Below are the code and all the weights of a small trained network. Each question names an input and a target symbol and asks about switching units off, where a switched-off unit gives its printed mean instead of its output.

import numpy as np


def w(rows, s, z=0):
    codes = np.array(rows[::2]) - 128.0
    scale = np.full(codes.shape[1], s)
    scale[-1] = z or s
    return codes * scale


def norm(h):
    return h / np.sqrt((h * h).mean(-1, keepdims=True) + 1e-5)


def f(y):
    return y / 2 * (1 + np.tanh(0.7978845608 * (y + 0.044715 * y**3)))


def softmax(a):
    e = np.exp(a - a.max(-1, keepdims=True))
    return e / e.sum(-1, keepdims=True)


def log_softmax(a):
    a = a - a.max(-1, keepdims=True)
    return a - np.log(np.exp(a).sum(-1, keepdims=True))


def net(x, mask):
    ids = ['βδελξπτω'.index(c) for c in x.split()]
    T = len(ids)
    res = E[ids] + P[:T]
    q, k, v = (norm(res) @ M[0].T for M in (Q, K, V))
    z = softmax(np.where(np.tri(T) > 0, q @ k.T / 4**0.5, -1e9)) @ v
    res = res + np.where(mask[0], z, O[0][:, -1]) @ O[0][:, :-1]
    y = f(norm(res) @ A[0][:, :-1].T + A[0][:, -1])
    res = res + np.where(mask[1:17], y, B[0][:, -1]) @ B[0][:, :-1]
    return log_softmax(norm(res)[-1] @ U[:, :-1].T + U[:, -1])


Q, K, V, O, A, B = {}, {}, {}, {}, {}, {}
E = w([
[100,89,108],'β',
[124,130,107],'δ',
[117,106,116],'ε',
[163,135,87],'λ',
[81,78,8],'ξ',
[112,109,132],'π',
[157,121,83],'τ',
[138,125,112],'ω',
],0.017)
P = w([
[137,132,151],'0',
[101,147,3],'1',
[112,163,123],'2',
[115,108,107],'3',
[139,184,153],'4',
[102,200,99],'5',
[128,115,112],'6',
],0.03)
Q[0] = w([
[125,140,83],'h0',
[104,65,5],'h0',
[116,77,97],'h0',
[234,39,129],'h0',
],0.021)
K[0] = w([
[81,148,158],'h0',
[207,89,253],'h0',
[226,83,175],'h0',
[174,27,186],'h0',
],0.018)
V[0] = w([
[108,70,175],'h0',
[115,46,159],'h0',
[6,104,157],'h0',
[154,30,85],'h0',
],0.021)
O[0] = w([
[48,81,182,88],'h0',
[60,99,209,53],'h0',
[6,187,143,56],'h0',
[154,170,238,2],'h0',
],0.02,0.0052)
A[0] = w([
[133,135,126,104],'n0',
[136,123,126,79],'n1',
[192,149,214,3],'n2',
[120,130,126,133],'n3',
[147,75,147,100],'n4',
[97,160,142,123],'n5',
[134,109,125,81],'n6',
[112,147,139,133],'n7',
[185,89,122,193],'n8',
[138,88,210,192],'n9',
[123,96,92,122],'n10',
[213,91,183,44],'n11',
[125,127,135,144],'n12',
[182,2,187,121],'n13',
[162,185,121,57],'n14',
[96,128,79,181],'n15',
],0.038,0.0054)
B[0] = w([
[125,127,130,129],'n0',
[135,126,128,126],'n1',
[232,84,85,148],'n2',
[125,133,131,132],'n3',
[111,143,152,155],'n4',
[128,153,147,168],'n5',
[124,142,127,129],'n6',
[120,145,139,145],'n7',
[179,117,130,247],'n8',
[181,125,50,205],'n9',
[145,147,140,188],'n10',
[119,254,72,192],'n11',
[125,124,126,130],'n12',
[50,75,212,219],'n13',
[65,117,171,195],'n14',
[167,99,109,218],'n15',
],0.07,0.013)
U = w([
[173,200,138,193],'β',
[22,44,128,201],'δ',
[111,118,13,126],'ε',
[61,144,225,227],'λ',
[172,232,181,68],'ξ',
[4,251,50,4],'π',
[213,110,71,112],'τ',
[212,19,235,21],'ω',
],0.014,0.0044)

Each question gives the input, a string of symbols that net reads in full, and the target symbol t.
The units are the heads (4 rows each of Q, K, V and O) and the neurons (one row each of A and B). Each row of codes is followed by its name. A weight is (code - 128) times the scale printed after its matrix; where a second scale follows, it is the last column's (O, A, B and U).
mask holds one flag per unit, heads first, then neurons. A switched-off unit (its flag False) gives its mean, the last column of its rows in O or B, instead of its output. The means were averaged over made-up inputs and are rounded, as every weight is.
A unit's drop is (log p(t) with every unit on - log p(t) with that unit switched off) / (log p(t) with every unit on - log p(t) with every unit switched off).
The circuit of an input: a set's keep is (log p(t) with only the set's units on - log p(t) with every unit switched off) / (log p(t) with every unit on - log p(t) with every unit switched off). Starting from the 12 units with the biggest drops (on a tie, the unit counted first), units are removed one at a time, each time the one whose removal leaves the highest keep (on an exact tie, the one counted first), for as long as the keep stays at least 0.8.
circuit, biggest first: the units of the circuit, biggest drop first
most important unit: the unit with the biggest drop
top k neurons: the k neurons with the biggest drops, biggest first
drop of u: that unit's drop, to one decimal
input ω ε λ π, target λ: circuit, biggest first	(h0, n13)
input τ β τ ω, target β: top 4 neurons	(n11, n2, n8, n13)
input ε π π ε λ, target δ: most important unit	n14
input τ ε ε, target ε: top 2 neurons	(n8, n13)
input β τ ε ξ, target π: circuit, biggest first	(h0, n13, n8)
input π π τ τ δ, target ξ: top 4 neurons	(n13, n9, n14, n15)
input λ ω ω ω ε, target ω: top 2 neurons	(n11, n9)
input τ ε ε τ ε, target ε: circuit, biggest first	(h0, n8, n11)
input π τ ε ε λ, target ε: top 2 neurons	(n13, n15)
input τ π λ λ, target β: circuit, biggest first	(n11, h0)
input λ ω ε ξ, target ξ: circuit, biggest first	(n11, h0, n13)
input β δ ε λ ω, target ε: circuit, biggest first	(h0, n8, n11)
input λ β δ β, target ξ: top 3 neurons	(n11, n8, n13)
input λ ξ ξ β π, target λ: top neuron	(n14)
input τ λ τ β π π π, target β: top 3 neurons	(n11, n2, n8)
input ε π ε ω τ, target ε: top 2 neurons	(n13, n15)
input ω ε ε λ λ ε λ, target λ: top 2 neurons	(n13, n11)
input π β β, target ε: circuit, biggest first	(n13, h0, n11)
input π δ ε β λ δ τ, target ε: top 4 neurons	(n9, n13, n8, n14)
input δ λ ξ ω λ π ω, target ω: circuit, biggest first	(h0, n13, n8)
input λ τ ε ω π λ, target ε: circuit, biggest first	(h0)
input δ λ δ τ ξ δ λ, target ω: circuit, biggest first	(h0, n13)
input ε ε λ ε ξ π δ, target δ: top 3 neurons	(n11, n9, n8)
input ξ ω β ε τ, target π: top 2 neurons	(n8, n13)
input β ω δ τ τ π ε, target π: circuit, biggest first	(h0, n9, n8)
input π ω ω β, target ε: top 3 neurons	(n9, n13, n14)
input ε ε ω ω, target δ: top 2 neurons	(n11, n9)
input τ π ξ δ δ, target λ: circuit, biggest first	(n14)
input λ λ β ε ε, target π: drop of n2	0.3
input ε ξ λ ε, target δ: drop of h0	1.0
